Each row has two labels, one from each of two sets.
-89	96	-181	162	-88	-7	-52	-149	-102	104	-11	130	-108	-117	-86	-107	-6	73	-97	-23	45	-54	-26	-144	90	245
(72) & br
-185	-544	-883	461	-79	421	-518	90	-894	406	-185	149	120	-209	-32	-334	99	-87	-234	25	564	605	410	-653	-775	609
(72) & br
199	34	35	-96	-134	118	-130	-293	97	101	-138	77	-150	43	-225	-169	112	58	126	125	-94	-15	-155	-30	122	316
(72) & fp
-5	-221	-231	-29	-37	204	-147	175	-47	69	77	-79	71	-54	-50	-150	148	34	-29	117	215	120	122	32	-494	102
(72) & ct
-54	110	126	10	-36	165	-55	-247	-11	180	82	107	-100	-108	-145	-160	136	-72	31	47	-50	-340	47	-72	53	44
(72) & zt
-4	1	-2	-58	30	-69	-134	165	6	144	335	-86	36	150	116	-35	117	96	100	-34	68	-11	31	54	-315	-62
(69) & ct
-104	-136	-143	113	-173	107	-236	-243	-38	90	-342	96	-135	5	-24	-100	-108	-57	315	170	106	76	88	-311	102	331
(72) & fp
-136	-18	-119	1	2	293	-34	163	-103	361	-45	-82	58	50	56	-156	167	-50	137	-39	204	229	246	1	-495	-5
(72) & ct
-75	-41	-65	109	-51	275	-168	-38	32	170	-178	51	-46	50	76	-140	149	121	37	35	197	52	27	146	-44	283
(69) & zt
-118	174	104	-8	-92	129	-71	-6	-227	235	218	-5	-623	-204	33	-74	156	-148	65	-80	45	-236	-145	56	189	68
(72) & br
-154	-155	-475	98	14	190	-348	162	-292	194	-216	99	-14	7	26	-190	-131	-50	-20	69	305	242	191	-281	-189	321
(69) & fp
-53	12	-251	-8	11	108	-215	-127	-76	131	48	24	-104	-17	-85	-211	139	10	41	82	115	126	226	-4	-122	178
(72) & zt
43	-4	57	-139	-3	207	98	57	74	99	-4	-67	15	-17	-151	-18	105	-25	101	-29	111	63	267	63	-166	-246
(72) & ct
-62	-180	-300	39	64	44	-152	224	-257	144	-102	-13	144	76	163	-87	-112	75	4	-164	248	330	-63	8	-475	319
(69) & ct
-77	-15	-194	-12	-28	368	-229	-121	-143	255	-216	69	-29	-100	-99	-198	-19	14	29	79	313	190	176	-12	-5	317
(72) & fp
122	92	100	-270	-71	52	124	-229	69	-2	128	58	-88	-29	-14	-147	124	-42	47	46	-231	-242	-172	155	261	0
(72) & Hc
41	31	147	-228	-38	72	138	-135	170	78	117	-60	-14	42	-49	-23	63	7	87	61	-116	94	117	195	-60	-303
(72) & ct
-46	-80	-44	-129	8	37	-156	-133	-9	46	-59	22	-18	156	-34	210	-69	154	51	80	62	138	30	-72	-120	210
(72) & zt
-119	108	154	-209	-31	-185	-153	-215	83	135	94	-54	-179	93	-6	-170	13	157	61	65	-118	-258	-216	93	219	227
(69) & fp
-154	-132	-362	74	-21	271	-37	100	-382	270	88	-116	85	16	-74	-134	163	-20	-29	12	386	330	285	-16	-635	114
(72) & ct
11	159	236	-93	26	-126	-222	-20	103	-31	99	-202	-97	157	90	78	39	53	197	59	-64	-201	-50	284	-77	-35
(69) & ct
-20	199	153	-35	-128	48	-84	-347	21	130	31	-11	-124	-40	67	-117	109	51	89	31	-45	-150	-71	159	40	212
(69) & fp
89	64	23	-99	-81	5	24	52	132	26	208	-100	-89	51	45	-31	8	-28	110	-17	-70	113	122	208	-288	-162
(72) & ct

Each row has two labels, one from each of two sets.
-26	56	-183	-18	40	-15	62	-46	-16	-215	52	-14	147	2	-85	257	131	-152	102	164	104	-113	-22	-156	-23	-16
mg & Dm
-131	-111	-164	-102	16	11	-19	-123	-84	-216	-68	30	187	82	-35	496	-10	-338	38	262	19	-185	-364	-151	45	83
mg & Dm
-47	-129	-37	-104	143	146	77	59	122	-486	-123	-170	121	106	-144	-183	300	-339	87	51	114	-135	-26	11	177	138
mg & rg
-77	46	85	-39	49	-189	-20	62	-64	-211	-3	74	-14	71	-44	-15	132	-99	81	-195	147	306	-215	-12	-184	-94
Gl & rg
-61	-319	-46	29	0	11	31	-56	37	-427	97	-1	140	-19	-73	-360	161	-118	-1	-41	332	-81	-77	1	155	55
mg & rg
-44	-107	-253	116	36	-118	-90	-141	-162	-143	49	138	190	-27	-27	400	146	-65	390	108	-28	-21	-225	-138	-38	-76
mg & Dm
-22	-106	-311	-23	101	-64	-1	221	-166	56	48	-36	134	-90	8	206	181	-132	10	18	-170	17	-100	61	156	78
mg & hd
-129	-176	50	-95	162	26	-34	-164	-121	-6	124	-206	86	66	39	-62	111	-10	-136	98	-253	200	-197	29	-46	-21
Gl & Dm
17	-379	-122	-69	188	14	35	-250	27	134	-3	-101	40	70	92	-380	50	-61	-142	-67	-376	22	-21	113	10	107
Gl & Dm
-71	-229	-250	13	-81	20	-9	-70	-88	-384	27	-5	133	74	43	155	232	-70	178	62	335	-120	-145	-65	18	52
mg & Dm
-132	-239	-105	49	-62	22	-48	129	-54	-342	15	132	99	13	-186	-186	61	-25	44	4	156	-371	-189	43	57	1
mg & rg
-51	167	26	-251	-20	-114	85	-105	65	-335	8	-136	-51	-5	-12	-82	281	120	-249	104	206	63	65	-113	-133	-105
Gl & Dm
-79	-147	-63	-63	174	28	-125	-238	-19	-338	17	17	169	106	97	322	86	-191	83	137	106	-129	-272	-123	99	150
mg & Dm
-48	-225	17	-114	65	-91	-92	-185	-29	-58	7	-36	13	-39	52	260	16	1	-90	-27	-240	90	-211	-67	-64	-28
Gl & Dm
-172	-275	-80	-17	-23	103	-6	-101	65	-253	-73	-174	90	43	18	36	145	-25	58	174	174	-190	-151	46	13	92
mg & Dm
-54	13	-90	-76	29	-167	25	-91	-616	-395	9	107	69	44	47	238	-14	-107	153	50	195	-103	-124	-117	-87	42
mg & Dm
-89	-202	-63	-111	32	122	-27	14	116	-420	60	18	165	80	-118	-131	134	-151	51	33	173	-113	-119	131	92	124
mg & rg
-70	-138	-66	-41	47	128	-20	232	-17	-158	-11	-62	181	116	38	-71	302	-151	11	-34	108	69	97	76	106	-57
mg & hd
-48	-104	83	67	-18	-49	-86	-204	64	-152	164	-59	4	11	88	143	263	6	-241	77	-98	118	-1	-27	-119	89
Gl & Dm
-87	-125	-168	-13	133	-197	50	-250	-120	-184	-18	-17	111	11	7	177	159	-73	-24	75	-86	12	-194	-117	-53	-36
Gl & Dm
21	-206	-126	-80	126	-22	56	-187	-104	80	101	-79	18	-1	65	-151	96	8	-20	34	-105	-36	-101	-109	-86	-14
Gl & Dm
-21	2	-16	138	-64	42	-50	-120	52	-250	56	12	22	87	65	258	184	-100	119	86	157	14	-32	-104	-41	-81
mg & jb
-133	-24	-141	-72	-6	175	24	283	-11	-185	6	-99	110	24	-3	200	245	-256	98	-5	0	121	-31	89	135	-38
mg & hd
57	-79	193	66	29	-14	49	-210	-43	-16	109	8	-22	78	-81	5	130	37	-87	-172	-104	40	142	-47	-109	-32
Gl & jb
-35	33	-194	-127	117	82	13	-78	-121	-283	6	-31	112	71	-5	62	91	-117	79	168	134	-101	-87	-52	123	45
mg & Dm
-45	-88	12	-53	68	-202	-120	-139	-53	-80	76	-94	20	107	161	118	69	-65	77	25	-112	7	-131	-120	-276	-103
Gl & Dm
-223	-79	-157	-31	48	52	36	-15	-47	-352	-21	-18	92	38	14	173	184	-204	112	94	201	-6	-116	-130	155	-71
mg & Dm
-101	-261	-18	-39	227	-15	74	-123	-20	-28	-71	-186	109	175	101	-378	122	21	-170	77	-383	-10	-181	126	-105	20
Gl & rg
40	-334	171	164	-65	62	34	-89	-109	-143	-41	-33	-51	80	-15	-88	137	-46	-37	-63	-149	-30	140	75	-109	-49
Gl & jb
-5	-42	-285	-6	102	122	-87	304	19	-67	-8	-20	122	-12	-12	-117	110	-224	81	-11	139	-32	-15	28	59	75
mg & hd
1	-33	19	-98	6	-297	-80	-87	-2	-90	14	-38	45	129	2	422	114	136	-16	51	-131	91	-230	-121	-40	-99
Gl & Dm
-25	-218	-191	-67	99	127	26	-148	103	-183	40	-165	166	79	45	-47	330	-137	38	131	4	-43	11	-126	89	37
mg & Dm
-197	38	-189	-105	-115	44	-108	-94	-6	-384	2	-50	138	36	3	473	118	-221	157	142	104	-98	-229	-224	-45	-33
mg & Dm
-10	-73	85	-4	37	-36	-21	-206	-41	-156	-13	-135	-32	23	-18	-135	124	6	25	14	129	83	-11	-81	-147	-31
Gl & Dm
49	-257	-181	14	70	45	19	204	-131	19	21	126	46	50	89	328	208	-282	-15	53	-124	57	-195	198	114	-33
mg & hd
107	188	62	-66	-29	-45	-172	150	-10	269	-1	86	-88	-91	138	214	72	61	-106	-149	-204	222	43	75	-26	-74
Gl & hd
-97	108	-33	-4	139	63	110	-37	40	-395	-58	-92	81	-21	-36	292	132	-184	80	190	270	-48	-19	-135	73	224
mg & Dm
-22	39	339	-103	117	35	34	-204	5	-243	4	-263	-52	39	3	-161	251	17	-70	0	139	105	-15	-71	-4	-128
Gl & Dm
-11	-55	-158	-11	70	61	13	74	5	-178	-3	-144	10	57	-85	356	245	-251	113	-89	-114	28	-98	-222	144	-39
mg & Dm
-25	-155	-48	228	-125	189	-7	-326	-22	-324	11	-123	180	73	-37	84	127	-215	207	188	201	-142	11	-43	22	177
mg & jb
-113	116	-93	21	95	-75	53	-117	-1	-328	-28	42	5	88	62	511	96	-202	15	102	177	-54	-67	-247	-105	74
mg & Dm
6	162	-112	-7	-170	-4	-161	291	-57	-114	72	129	-93	-42	-42	369	176	-117	184	-52	292	2	-68	-379	77	-107
mg & hd
-59	-459	-154	-15	176	-12	-93	-134	-5	-199	35	-51	92	37	27	-222	133	-59	50	81	9	-180	-285	99	49	-279
mg & rg
-564	-126	-180	38	224	-6	61	-123	-106	-453	20	-41	141	19	45	25	254	-178	96	87	154	-34	48	13	-11	12
mg & Dm
-33	196	118	91	-19	203	60	110	259	-373	25	-131	84	88	38	-207	56	-283	83	-11	390	-139	-43	-203	172	96
mg & hd
-8	143	-301	101	190	301	51	195	34	22	-26	-59	115	-370	-46	240	242	-225	44	42	-78	-12	111	42	212	2
mg & hd
-29	192	-13	-153	81	-119	-79	215	-173	151	38	17	-76	27	179	93	155	-103	-139	-109	-86	159	-162	39	-142	-123
Gl & hd
-27	-45	-268	-31	54	42	19	93	-121	-109	-57	-56	56	-63	67	255	116	-338	65	-117	-8	20	-194	82	10	9
mg & hd
-1	74	-42	-43	179	-25	-9	156	-46	190	100	-279	-126	-5	53	188	-40	-51	-61	-34	-281	112	-55	20	-3	8
Gl & hd

Each row has two labels, one from each of two sets.
100	-45	-56	-19	93	-47	-6	31	-163	-152	86	-17	122	-79	-178	-252	198	-23	217	-146	-31	-28	24	-33	-8	-26
<51> & Rd
62	-121	-80	-134	28	-36	54	-120	-342	13	152	99	65	-31	-64	-181	127	-118	17	-143	-79	-192	-9	-80	99	-1
<40> & Ll
245	9	-12	14	154	-244	-40	32	-2	-29	10	20	-30	-39	-49	8	199	63	142	-299	27	1	1	-152	-38	-32
<53> & Ll
44	-145	-106	-54	37	157	95	-98	-144	-128	242	-58	214	-50	-164	-226	101	-139	231	-51	88	-61	-39	-172	67	-2
<40> & Rt
-1	-7	-26	-128	79	-104	28	-113	-369	-19	155	128	20	-37	-118	-260	121	-110	-50	-183	-90	-156	59	-30	98	-14
<40> & Ll
135	12	-23	2	157	-160	-15	-1	-36	-62	72	39	-18	-11	-127	-65	73	14	7	-178	74	14	49	-84	27	-2
<53> & Ll
100	-136	-189	31	56	164	110	-56	96	-147	151	-111	268	-9	-143	-129	84	-139	392	7	162	-28	-76	-293	35	9
<47> & Rt
179	-182	-97	-95	46	-76	72	-84	-382	-95	91	22	111	-68	-48	-279	303	-127	257	-278	-156	-116	-62	-146	62	-23
<40> & mt
84	-65	-74	-7	68	31	30	-64	-106	-107	147	-33	138	-47	-107	-174	143	-106	184	-114	41	-43	-38	-175	51	-14
<47> & Rd
93	-46	-37	-123	74	-166	18	-80	-438	-30	102	145	23	-46	-96	-313	231	-91	-20	-241	-177	-181	26	-39	100	-18
<43> & Ll
190	-69	-134	16	117	-34	36	-7	38	-178	110	-195	163	-19	-176	-212	164	-32	282	-143	98	11	-12	-162	1	-9
<53> & Rd
133	-110	-162	2	42	129	63	-71	10	-98	172	-77	195	3	-105	-88	97	-150	263	-76	121	-66	-68	-287	59	48
<47> & Rt
195	-118	-64	-97	8	-167	21	-104	-322	6	35	88	25	4	29	-118	253	-87	95	-318	-157	-172	-32	-182	51	-22
<43> & Ll
62	-125	-96	-79	32	97	54	-47	-223	-146	134	-30	184	-61	-121	-280	162	-102	217	-61	-48	-67	-24	-120	20	0
<43> & Rt
122	11	-57	109	96	-71	1	124	65	-244	-28	-114	168	-110	-206	-200	207	46	377	-85	28	98	12	-34	-106	-28
<53> & mt
98	-102	-76	-134	112	-46	6	-145	-273	19	197	102	31	7	-34	-112	119	-135	-28	-242	2	-180	-21	-177	211	4
<43> & Ll
305	-150	-190	19	71	-51	43	-3	-36	-175	37	-94	226	-70	-89	-182	311	-108	567	-228	-28	-23	-74	-308	-25	-31
<53> & Rd
167	-39	-217	51	132	50	25	24	119	-186	179	-82	227	1	-227	-144	92	-87	346	-28	229	11	-32	-274	16	-6
<53> & Rt
345	14	-92	65	202	-230	-36	10	137	-29	45	-5	33	43	-53	78	186	-11	251	-365	166	-23	5	-343	27	-49
<53> & Ll
33	33	-18	-53	129	-144	2	-18	-103	9	94	101	-28	7	-163	-127	8	-17	-131	-95	57	-84	91	-14	67	-9
<53> & Ll

Each row has two labels, one from each of two sets.
23	-27	275	46	-136	108	75	-58	122	-76	-302	-124	-53	94	10	87	74	27	-151	359	-23	158	-46	5	-66	-171
<60> & <46>
6	59	200	26	-227	10	-30	-9	146	20	7	4	45	41	-54	24	149	18	-90	198	51	83	-36	71	173	-165
<69> & <46>
-82	-25	247	140	-289	-41	9	-162	95	-36	-17	-151	-34	-11	64	111	134	148	22	328	-51	64	-96	-123	103	-185
<69> & <52>
49	6	114	5	-106	230	56	-17	-20	-9	-69	-183	-131	-107	90	85	34	135	-174	368	43	203	0	148	-1	-59
<60> & <46>
55	-33	-71	-86	-116	265	2	-175	18	50	40	-34	-56	32	-1	72	55	49	-159	210	151	89	-49	245	123	-50
<69> & <46>
-44	100	250	107	-201	-153	-65	66	61	-78	18	-20	7	-85	47	-60	25	150	-62	182	-148	85	51	-116	165	-197
<60> & <52>
-19	132	215	87	-155	-82	7	68	97	-10	-45	-19	69	-46	10	-2	83	113	-20	279	-42	106	-11	37	238	-147
<69> & <46>
97	43	310	-48	-329	59	-202	355	203	-131	-17	-17	-18	-10	-36	89	-106	242	-343	346	53	281	181	36	151	-280
<69> & <46>
-54	107	-89	-90	36	131	58	-74	-145	61	3	57	-166	-298	44	-36	302	108	-113	215	-32	-202	-134	182	21	-104
<70> & <46>
41	58	-33	54	-136	41	-42	-20	55	1	-10	62	-42	-134	-32	124	194	1	-61	165	72	-136	-114	46	128	-120
<69> & <46>
-5	25	109	39	-151	3	-8	-26	0	-66	9	-43	-60	-123	37	-12	91	66	-59	204	-61	48	-4	3	122	-119
<69> & <46>
43	40	23	-40	115	54	3	43	34	-1	-21	208	-86	-142	-86	-31	230	-53	-26	-9	-44	-163	8	-21	-110	-131
<70> & <46>
